[-1  9 -1 -6  1 -2  7 -3 -1  1  0 -2 -2  4  3  1 -8  1  0 -2  3 11 -3  5
 -2  3  6 -2  2  2 -3 -8] -> (80)
[ 35 -74  77  -4  27  79  27 -28 -33 -65  -5  15  53 -96  10   1  95 -39
  41 110 -72  82  60  18  82 -93  66   4  68 -30  12  88] -> (47)
[  2  -5  -1 -11  14  -2  -3  -8  -1   1   2 -29  -7  12   3 -13   2   1
   9  -2   3 -11 -18 -19  -2  -5  -7 -10   2  -1 -11  -1] -> (114)
[  9  -5   7 -11 -15   6   2  -8  -1   1   4 -29  13   4 -16   4   2  -7
  -5  18  -9  18 -13   1  -9   3  19   4  18  12  -3 -15] -> (59)
[ -27   71  -78   13  -22  -82  -33   31   25   50    9  -15  -51   86
   -7    1  -92   41  -33 -104   59  -68  -50  -16  -72   84  -67  -14
  -73   26   -3  -67] -> (105)
[-11  16   7  -6  11   6  12  12   9   1   3  -7 -17   4  -3  10  20  -3
 -10  -2  -3 -11 -24   5 -16  11 -21  12 -15  -9  12  -1] -> (194)
[ 12   9 -16  13  -2  -2 -28  31 -39  18   0 -33  -7  12 -20   7 -36   9
  18  18   9  -4   3  21  -2  19   6  -2   1  -6 -63  14] -> (177)
[  22   23  -47   25  -22   -2  -62   61  -65   29  -11  -59  -17   20
  -46   16  -64   25   41   49   34    4    8   42   12   19   19    2
  -73  -11 -108   21] -> (109)
[  2   9   7  -6 -18   6   2 -13   4   7  11 -20  18   4 -20  11   2  -7
 -14  18  -9  18 -13   1  -9   3  26   2  18  19  -3 -23] -> (216)
[  2   9   7  -6 -18   6   2 -13   4   7   9 -20  18   4 -20  11   2  -7
 -14  18  -9  18 -13   1  -9   3  26   2  18  -3  -3  -1] -> (167)
[  5   2  -1   8  -2   6  -3   2   4  -4  -2  15  -7 -13   0   5  11  -7
   9  -2  -9   4   3   5  12  11  -1   0  -7  -3   4   7] -> (19)
asked: [  2   9   7  -6 -18   6   2 -13   4   7  11 -20  18   4 -20  11   2  -7
 -14  18  -9  18 -13   1  -9   3  26   2  18  19  -3 -23] => (216)
asked: [  5   2  -1   8  -2   6  -3   2   4  -4  -2  15  -7 -13   0   5  11  -7
   9  -2  -9   4   3   5  12  11  -1   0  -7  -3   4   7] => (19)
asked: [  22   23  -47   25  -22   -2  -62   61  -65   29  -11  -59  -17   20
  -46   16  -64   25   41   49   34    4    8   42   12   19   19    2
  -73  -11 -108   21] => (109)
asked: [-1  9 -1 -6  1 -2  7 -3 -1  1  0 -2 -2  4  3  1 -8  1  0 -2  3 11 -3  5
 -2  3  6 -2  2  2 -3 -8] => (80)

[-39  90  49  29 -55  -6 -13  90  33  -5  90] -> (105)
[ 64  90  49  28 -55  -6 -13 -26 -39  63  56] -> (167)
[-39  90  49 -38 -55  -6  11 -26  55  29  89] -> (47)
asked: [ 64  90  49  28 -55  -6 -13 -26 -39  63  56] => (167)
asked: [-39  90  49  29 -55  -6 -13  90  33  -5  90] => (105)
asked: [-39  90  49 -38 -55  -6  11 -26  55  29  89] => (47)

[ 55  39  37  56  47 -62 106  35] -> (109)
[ 55  68  -4 -40  40 -60 104   7] -> (216)
[ 53  30  48 -12  49 -13 101  41] -> (80)
[ 50  23  58  -4  48 -61 100  49] -> (47)
[ 55  63   5 -34  42 -61 106  15] -> (105)
[ 53  74 -15 -45  37 -56 100   0] -> (167)
[ 55  55  17 -30  45 -62 106  22] -> (6)
[ 55  48  27 -24  46 -12 106  28] -> (177)
common (80) (167):  => [53]
common (109) (167):  => [37]

[-16  23 -68 -80 -93] -> (19)
[-20  74  58 -80  79] -> (47)
[ 73  83  74 -61 -67] -> (194)
common (47) (194):  => [74]
common (194) (47):  => [74]
common (47) (19):  => [-80]
common (19) (47):  => [-80]

[107 -97  99  31]  (167)
[107 -97 -62   2]  (216)
[-15   1  63   2]  (6)
[2 2 3 2]  (59)
common (216) (6):  => [2]
common (216) (59):  => [2]
common (59) (6):  => [2]
common (59) (216):  => [2]
asked: [2 2 3 2] => (59)

[ 53  21 -42  54 -50]  (167)
[-26 -26 -22 -56  53]  (109)
[-43 -21 -26 -22  54]  (216)
[-42  -1 -47  -9  54]  (19)
common (216) (19):  => [54]
common (216) (167):  => [54]
common (167) (109):  => [53]
common (109) (167):  => [53]
common (167) (216):  => [54]
asked: [-43 -21 -26 -22  54] => (216)

[  4 -24  13 102  20 -26  28 -32  17  -6] : (47)
[ 17  22   7  -7   8  -3   8 -24 -25  21] : (114)
[ 28  21   9 -13  20   5   9   5  -2  12] : (80)
[ 3 21 -6 -3  6 -7  6 -7  3 20] : (105)
asked: [ 28  21   9 -13  20   5   9   5  -2  12] => (80)
asked: [  4 -24  13 102  20 -26  28 -32  17  -6] => (47)
asked: [ 17  22   7  -7   8  -3   8 -24 -25  21] => (114)
common (80) (114):  => [21]
common (114) (80):  => [21]

[  62  -12 -118   -5   11   42  -21   28   34  -19   -9   26   -2   -8
  -37   21   42   -4   51  -36   52  -47   29   -6   59   -1   29  -18
   34  -55  -18] -> (80)
[-18 -12  41 -51   0  63  44 -53  35  -9  35  -8 -42  37 -12 -19  -1  16
  64  -6 -11 -11 -32  18 -10   8 -15  48  35 -55 -14] -> (59)
[-18 -12  41 -51  38  63 -10 -53  35  -9  35  -8 -42  37 -12 -19  -1  16
  64  -6 -11 -11  41 -39 -49  -1  -6 -12   5  14  -1] -> (216)
[ 17 -12  28  41 -32 -56  -9 -38   5 -79 -11  22  -5  -6 -49  36   0  -4
  57   2  -7  -6 -15  -3  12  -8  33  39   5  12 -17] -> (19)
asked: [-18 -12  41 -51  38  63 -10 -53  35  -9  35  -8 -42  37 -12 -19  -1  16
  64  -6 -11 -11  41 -39 -49  -1  -6 -12   5  14  -1] => (216)
asked: [  62  -12 -118   -5   11   42  -21   28   34  -19   -9   26   -2   -8
  -37   21   42   -4   51  -36   52  -47   29   -6   59   -1   29  -18
   34  -55  -18] => (80)

[ -8  26 -47  33 -46 -30] : (6)
[-19 -30   2  32  33 -22] : (80)
[-21 -31  46 -43 -22 -29] : (59)
[-21 -31  46 -43 -47 -46] : (216)
[-17  -9  32 -28 -12  -3] : (19)
[-10  50 -47  60   1  -3] : (109)
[86 -9  2 21 61 48] : (114)
common (114) (19):  => [-9]
asked: [ -8  26 -47  33 -46 -30] => (6)
common (109) (6):  => [-47]
common (109) (216):  => [-47]

[ -7  -3  11  -4 -18  -3  -6  -9  -2  -7   9] : (6)
[  7 -43  -9  52  -3  74 -49  43  18 -13  54] : (80)
[  2   8  -3 -18  10 -23  23  -5  -2 -70 -31] : (109)
[ -8 -23   5 -30   2 -37  27 -17  -6  13 -35] : (19)
[  9 -77  -8  77  -1 116 -79  68 -71 -21  84] : (47)
[  8  26 -34  -9  76  -7  41  -3   3  44 -63] : (194)
[ -5 -34  30  14 -71  22  -2 -12   1 -40  62] : (177)
[-12 -12  -8 -35 -61 -38   7 -34  -5 -13  -4] : (216)
[ -2  16   3 -12  -1 -21  11 -16  -7  -2  -8] : (59)
[  5 -38   4  30 -25  45 -37  -4  11 -18  45] : (105)
[  2  30 -26 -34  68 -41  60  10   1  54 -90] : (167)
common (109) (59):  => [-2]
common (167) (216):  => [-34]
common (177) (47):  => [-71]
asked: [  2  30 -26 -34  68 -41  60  10   1  54 -90] => (167)
common (80) (167):  => [54]

[ 11  -9 -20   5   8   3  -8   6   4  -4   4   0  -6   4  13   4  24   5
 -91 -42  11  -5  16   0   0   0 -34   1  -6   0   3  11   8  -3   1   0
 -30   0 -18  15   0 -53  -7  -3   1   3   6   9  17   0   1   1   0   2
  16   0  10   9   1  -9  -1 -44   5   5]  (47)
[  4   2  38   3   5   2  -3   4  -8  -2   3   0   1  -8   8   3  16   7
 -53 -26  -7  -3   7   0   0   0 -20   2  -4   2   1 -19   1  -2   1 -26
 -15   1 -13  12   0 -35  -4   2   1   3   9   1  13   0   0   1   0   1
   7   0   5   6   1  -5   1  17   2   5]  (216)
[  2  -1 -43   1   3   1  -3   2   2  -1   0   0  12   5   4   1   6  -1
 -22 -11   2  -1   4  -1   0   0  -9   1  -1   1   0 -27  -5  -1   1  -9
  -7   0  -6   5   0 -12  -1   7   0   1   2 -59   5   0 -78   0   0   0
   4   0   3   3   0  -2   3 -10   1   3]  (6)
[ 17  -9  33   4   2   0  -5   5  -8  -3   0   0   1   8   9   3  15  -1
 -78 -27 -29  -4  17   0   0   0 -29  -2  -3  -1   5  14  -7  -2  -2  -9
 -32   0  -5   0  -3 -39  -9  -3   0  -1  -1  54   1   0   1   1   0   1
  19  -1   6   3   1   4  -1  17   4 -11]  (167)
[ 16 -16 -32   5   3   0   0   6  -5  -4   2   0  11 -17  11   3  22   3
 -95 -35  -1  -6  15  -1   0 -77 -34   0  -6  -1   6  15   7  -3  -3  -1
 -35   0  -8   7  -2 -60 -10  -1   1   0 -21   2   8   0   1   1   0   1
  18  -2   6   6   2 -11   0  11   3 -15]  (105)
[ 11   5 -36   1   2   0 -13   2  -5  10  -3   1  -1  13   3   1   0   9
 -21  -4 -20   1  14   0   0   0 -10  -3   2   2   2  -5  -5   0   0   1
 -15   0   1  -9  -3  11  -2   0   0  -2  -7 -16  -8   0   0   5   0   1
  13   2   5  -2   0  -3  -1 -29   5   1]  (177)
asked: [ 17  -9  33   4   2   0  -5   5  -8  -3   0   0   1   8   9   3  15  -1
 -78 -27 -29  -4  17   0   0   0 -29  -2  -3  -1   5  14  -7  -2  -2  -9
 -32   0  -5   0  -3 -39  -9  -3   0  -1  -1  54   1   0   1   1   0   1
  19  -1   6   3   1   4  -1  17   4 -11] => (167)
asked: [ 16 -16 -32   5   3   0   0   6  -5  -4   2   0  11 -17  11   3  22   3
 -95 -35  -1  -6  15  -1   0 -77 -34   0  -6  -1   6  15   7  -3  -3  -1
 -35   0  -8   7  -2 -60 -10  -1   1   0 -21   2   8   0   1   1   0   1
  18  -2   6   6   2 -11   0  11   3 -15] => (105)
asked: [  4   2  38   3   5   2  -3   4  -8  -2   3   0   1  -8   8   3  16   7
 -53 -26  -7  -3   7   0   0   0 -20   2  -4   2   1 -19   1  -2   1 -26
 -15   1 -13  12   0 -35  -4   2   1   3   9   1  13   0   0   1   0   1
   7   0   5   6   1  -5   1  17   2   5] => (216)
asked: [ 11  -9 -20   5   8   3  -8   6   4  -4   4   0  -6   4  13   4  24   5
 -91 -42  11  -5  16   0   0   0 -34   1  -6   0   3  11   8  -3   1   0
 -30   0 -18  15   0 -53  -7  -3   1   3   6   9  17   0   1   1   0   2
  16   0  10   9   1  -9  -1 -44   5   5] => (47)

[ 76  29 -52 -43] = (47)
[-57 -49  94  76] = (177)
[-49 -10  12  77] = (167)
[-13  -4   9   4] = (59)
[-57 -46   5  -3] = (114)
[-46 -63  76  78] = (6)
common (177) (167):  => [-49]
common (6) (177):  => [76]
common (6) (114):  => [-46]
common (177) (47):  => [76]

[ 34  80  -9 -24] -> (167)
[-10 -32 -99   8] -> (109)
[ -99  -99 -100   41] -> (216)
[  51   58   25 -100] -> (59)
[120   8  60 -97] -> (19)
[ 16 -99 -35 -24] -> (6)
[ 103  -99  -96 -106] -> (47)
common (216) (47):  => [-99]
common (47) (216):  => [-99]
common (109) (19):  => [8]
common (109) (216):  => [-99]
common (109) (47):  => [-99]
common (59) (216):  => [-100]

[-28  31   5  50  17  16 -55 -14  11 -17  26 -48 -29 -43]  (114)
[ 47  -2   3 -16   8   9  35   1   6  25   4  21  23  11]  (216)
[ 56  49  25  46 101  32  48 -25   9  48  41  -4  -5  35]  (105)
[ 7  3  8 32 15 25  0  3 30  0 21 -5  6  2]  (177)
[ 16   4 -15  28  20  21  -5 -11  18  11  11 -22 -15  -9]  (109)
[-28   2  13 -32   1 -39   1  -6  20 -16  -8   4  -5  -6]  (167)
common (167) (114):  => [-28]
common (105) (167):  => [-5]

[-55  45 -31  14] -> (114)
[ -4  14 -25 -24] -> (80)
[ 16 -25  -6  13] -> (47)
[-20  44  14  -7] -> (105)
common (47) (80):  => [-25]
common (105) (80):  => [14]

[ 41  60  27  20  -4 -20 -33  65  97] = (177)
[-49 -14 -25  66  42  -2  -9   6 -26] = (114)
[ 29   8 -12 -15 -30  42  97  78  18] = (109)
common (177) (109):  => [97]
common (109) (114):  => [42]

